arr =
-43,4,-32,-18,-9,-5,-29,11,2,-24,-18,-13,-45,-8
-12,-33,-19,-3,-13,-7,-22,-30,-13,28,-2,-15,-19,-37
-27,2,-11,-8,8,3,3,-18,-15,-1,-5,-27,-21,1
-19,-18,-22,-15,10,5,8,-7,-4,-6,-7,-14,-9,-7
-20,-24,-33,-16,-8,3,6,-7,-15,12,1,-13,-10,-14
-44,2,-30,-17,-14,-7,-30,11,-2,-17,-20,-15,-43,-10
-20,-31,-22,-4,-3,-13,-14,-22,-14,-4,-5,-12,-23,-28
-24,-16,-29,-13,-6,3,3,-17,-20,16,4,-17,-19,-10
arr[0, -14] => -43
arr[-1, -14] => -24
arr[:, 6] => [-29, -22, 3, 8, 6, -30, -14, 3]
arr[:, -10] => [-9, -13, 8, 10, -8, -14, -3, -6]
arr[:, -6] => [2, -13, -15, -4, -15, -2, -14, -20]
arr[7, 11] => -17
arr[7, -6] => -20
arr[:, 5] => [-5, -7, 3, 5, 3, -7, -13, 3]
arr[7, -1] => -10
arr[-1, 12] => -19
arr[4, -10] => -8
arr[6, 1] => -31
arr[-7, 11] => -15
arr[2, -8] => 3
arr[6] => [-20, -31, -22, -4, -3, -13, -14, -22, -14, -4, -5, -12, -23, -28]
arr[1, -12] => -19
arr[6, -7] => -22
arr[:, 7] => [11, -30, -18, -7, -7, 11, -22, -17]
arr[-5, 9] => -6
arr[6, 10] => -5
arr[-5, -12] => -22
arr[-7, -8] => -22
arr[5, -7] => 11
arr[-5] => [-19, -18, -22, -15, 10, 5, 8, -7, -4, -6, -7, -14, -9, -7]
arr[:, -14] => [-43, -12, -27, -19, -20, -44, -20, -24]
arr[3, -14] => -19
arr[1, 7] => -30
arr[-3, -14] => -44

x = ((-35, -28, -16, -19, -2, -48, -6, -3, -28, -29, 0, 62, 25), (-49, 1, 56, -27, 10, 58, -4, 13, -46, 23, -26, 18, 2), (-40, -23, 1, 41, -22, -44, -1, -14, -46, 16, 45, 44, 5), (-9, -28, 25, -27, -24, 73, 21, 18, 17, -42, 18, -1, 2))
x[0][0] -> -35
x[2][8] -> -46
x[:, 3] -> [-19, -27, 41, -27]
x[0] -> [-35, -28, -16, -19, -2, -48, -6, -3, -28, -29, 0, 62, 25]
x[3][11] -> -1
x[3][6] -> 21
x[1][8] -> -46
x[2][4] -> -22
x[1][0] -> -49
x[1] -> [-49, 1, 56, -27, 10, 58, -4, 13, -46, 23, -26, 18, 2]
x[0][8] -> -28
x[2][9] -> 16
x[0][10] -> 0
x[2][1] -> -23
x[0][11] -> 62
x[:, 12] -> [25, 2, 5, 2]
x[2] -> [-40, -23, 1, 41, -22, -44, -1, -14, -46, 16, 45, 44, 5]
x[3][7] -> 18
x[0][5] -> -48
x[2][2] -> 1
x[0][1] -> -28
x[3][1] -> -28
x[:, 11] -> [62, 18, 44, -1]
x[3][5] -> 73
x[0][6] -> -6
x[:, 0] -> [-35, -49, -40, -9]
x[3][8] -> 17
x[1][12] -> 2
x[3][12] -> 2
x[1][10] -> -26

data =
|  27 |  26 |  25 |  45 |  34 |  49 | -90 |   7 |  23 |  19 |  62 |  16 | -25 |  22 |  34 |
|   4 |  47 | -52 |  21 |  61 |  35 | -90 |   2 |  39 |  29 |  67 |  24 | -42 |  67 |  33 |
|  17 |  42 |  51 |  36 |  27 |  23 | -90 |  -9 |  26 |  43 |  56 |  46 | -34 |  19 |  36 |
|  -7 |  23 |  16 |  36 |  22 |  39 | -90 |  -6 |  33 |  36 |  69 |  50 | -56 |  30 |  45 |
|  10 |  40 |  -8 |  58 |  70 |  24 | -90 |   8 |  43 |  38 |  41 |  30 | -21 |  16 |  36 |
|   4 |  46 |   3 |  24 |  16 |  43 | -90 |  -5 |  28 |  59 |  52 |  25 | -65 |  50 |  30 |
|  12 |  33 |  -1 |  42 |  39 |  34 | -90 |   1 |  22 |  34 |  82 |  29 | -39 |  28 |  46 |
| -15 |  30 | -50 |  33 |  18 |  28 | -90 |  -5 |  39 |  28 |  85 |  42 | -24 |  19 |  76 |
data[0,0] = 27
data[7,13] = 19
data[5,3] = 24
data[1,6] = -90
data[4,13] = 16
data[:, 8] = [23, 39, 26, 33, 43, 28, 22, 39]
data[:, 3] = [45, 21, 36, 36, 58, 24, 42, 33]
data[1,9] = 29
data[2,2] = 51
data[1] = [4, 47, -52, 21, 61, 35, -90, 2, 39, 29, 67, 24, -42, 67, 33]
data[0,13] = 22
data[:, 10] = [62, 67, 56, 69, 41, 52, 82, 85]
data[3] = [-7, 23, 16, 36, 22, 39, -90, -6, 33, 36, 69, 50, -56, 30, 45]
data[6,5] = 34
data[:, 11] = [16, 24, 46, 50, 30, 25, 29, 42]
data[:, 1] = [26, 47, 42, 23, 40, 46, 33, 30]
data[3,13] = 30
data[1,14] = 33
data[2,1] = 42
data[:, 9] = [19, 29, 43, 36, 38, 59, 34, 28]
data[6,13] = 28
data[4,9] = 38
data[3,11] = 50
data[5,13] = 50
data[4,10] = 41
data[5,11] = 25
data[5,6] = -90
data[5,14] = 30
data[:, 4] = [34, 61, 27, 22, 70, 16, 39, 18]
data[2,11] = 46

X = 74,13,36,58,68,68,47,97,36,33,44,81,62,35
X[0] => 74
X[10] => 44
X[13] => 35
X[5] => 68

B = array([-47,  -3,  68,  83,  74,  37,  78,   2, -82,  12,  28,  23])
B[-12] => -47
B[2] => 68
B[5] => 37
B[11] => 23
B[-3] => 12
B[3] => 83

A =
[[362 567 817 418]
 [523 411 359 446]
 [229 589 704 266]]
Rows and columns are counted from 0.
(0, 0)	362
(1, 2)	359
(0, 3)	418
(2, 3)	266
(0, 1)	567

a = [[8495, 5164, 8936, 6996, 7067, 6475], [7455, 6401, 5621, 7453, 5220, 8787], [8440, 6816, 9614, 6330, 3106, 9032]]
a[0,0]	8495
a[2,3]	6330
a[1,1]	6401
a[0,4]	7067
a[2,1]	6816
a[1,2]	5621
a[0,1]	5164
a[1,3]	7453
a[0,3]	6996
a[:, 5]	[6475, 8787, 9032]
